Below are the code and all the weights of a small trained network. Each question names an input and a class and asks about switching units off, where a switched-off unit gives its printed mean instead of its output.

import numpy as np


def w(rows, s, z=0):
    codes = np.array(rows[::2]) - 128.0
    scale = np.full(codes.shape[1], s)
    scale[-1] = z or s
    return codes * scale


def f(y):
    return np.maximum(y, 0)


def log_softmax(a):
    a = a - a.max(-1, keepdims=True)
    return a - np.log(np.exp(a).sum(-1, keepdims=True))


def net(x, mask):
    res = np.array(x, float).reshape(1, 6) / 4 @ E
    y = f(res @ A[0][:, :-1].T + A[0][:, -1])
    res = res + np.where(mask, y, B[0][:, -1]) @ B[0][:, :-1]
    return log_softmax(res[-1] @ U[:, :-1].T + U[:, -1])


A, B = {}, {}
E = w([
[145,81,148,193,102,108,11,109],'x0',
[125,124,153,75,198,227,125,172],'x1',
[183,80,183,112,57,86,187,167],'x2',
[203,89,113,110,94,68,114,129],'x3',
[196,167,59,142,100,164,171,76],'x4',
[55,122,138,82,51,97,162,141],'x5',
],0.012)
A[0] = w([
[71,138,151,45,235,168,140,134,95],'n1',
[100,73,182,155,119,59,109,187,131],'n2',
[146,203,2,93,171,218,108,66,136],'n3',
[61,162,127,212,205,143,125,126,95],'n4',
[105,150,94,114,62,17,172,85,2],'n5',
[209,111,60,228,64,78,89,11,85],'n6',
[94,145,100,118,120,151,206,134,94],'n7',
[4,175,105,206,134,152,31,54,179],'n8',
],0.0087,0.0066)
B[0] = w([
[199,164,30,155,190,135,91,129,213],'n1',
[78,46,142,135,141,71,91,77,200],'n2',
[83,1,147,163,137,64,83,171,247],'n3',
[196,137,81,154,158,122,141,154,185],'n4',
[186,155,254,161,153,245,128,136,191],'n5',
[122,141,2,166,173,105,120,178,250],'n6',
[110,197,107,127,104,121,176,49,176],'n7',
[224,126,136,175,225,225,185,195,246],'n8',
],0.0088,0.014)
U = w([
[57,53,62,121,11,12,113,155,111],'0',
[121,36,255,159,122,132,68,156,165],'1',
[116,242,144,60,53,231,216,112,3],'2',
[168,132,23,169,209,150,143,186,163],'3',
],0.0085,0.0047)

Each question gives the input, the list of numbers given to net, and the class t.
The units are the neurons (one row each of A and B). Each row of codes is followed by its name. A weight is (code - 128) times the scale printed after its matrix; where a second scale follows, it is the last column's (A, B and U).
mask holds one flag per neuron, in row order. A switched-off neuron (its flag False) gives its mean, the last column of its row in B, instead of its output. The means were averaged over made-up inputs and are rounded, as every weight is.
A unit's drop is (log p(t) with every unit on - log p(t) with that unit switched off) / (log p(t) with every unit on - log p(t) with every unit switched off).
The circuit of an input: a set's keep is (log p(t) with only the set's units on - log p(t) with every unit switched off) / (log p(t) with every unit on - log p(t) with every unit switched off). Starting from all 8 units, units are removed one at a time, each time the one whose removal leaves the highest keep (on an exact tie, the one counted first), for as long as the keep stays at least 0.8.
units of the circuit, in order: the units of the circuit, biggest drop first
unit that matters most: the unit with the biggest drop
k most important neurons: the k neurons with the biggest drops, biggest first
drop when u is switched off: that unit's drop, to one decimal
input [-5,0,6,-3,-4,2], class 2: 3 most important neurons	(n3 n6 n7)
input [-8,-7,-2,8,-7,3], class 1: units of the circuit, in order	(n5)
input [3,6,-2,6,-2,0], class 1: 3 most important neurons	(n6 n8 n4)
input [-7,-5,4,3,-3,6], class 2: units of the circuit, in order	(n3 n5)
input [-7,-1,-4,6,2,-3], class 0: units of the circuit, in order	(n8 n3 n5)
input [-6,2,0,-6,-4,8], class 2: 3 most important neurons	(n6 n7 n3)
input [7,8,7,4,3,-4], class 1: 2 most important neurons	(n1 n8)
input [8,-4,0,5,-1,5], class 3: 3 most important neurons	(n6 n5 n3)
input [-3,0,6,-8,-8,4], class 0: 3 most important neurons	(n8 n5 n2)
input [4,7,1,4,-3,0], class 1: 2 most important neurons	(n6 n8)
input [-2,-1,-2,5,-4,-2], class 0: 3 most important neurons	(n8 n5 n1)
input [2,-8,8,-6,2,1], class 1: 2 most important neurons	(n5 n1)
input [7,-8,2,-3,-5,0], class 3: 2 most important neurons	(n6 n8)
input [-2,3,7,7,6,4], class 2: unit that matters most	n3
input [0,-1,-1,8,-7,2], class 1: 2 most important neurons	(n6 n7)
input [-7,0,-5,6,3,-1], class 0: 2 most important neurons	(n8 n3)
input [1,-5,6,0,-1,6], class 1: drop when n5 is switched off	1.8
input [-6,-4,8,0,-7,2], class 1: drop when n5 is switched off	1.0
input [1,-5,0,8,-5,4], class 1: drop when n5 is switched off	2.7
input [0,-1,6,6,1,8], class 1: unit that matters most	n5
input [-2,-5,5,3,-3,8], class 1: drop when n5 is switched off	1.2
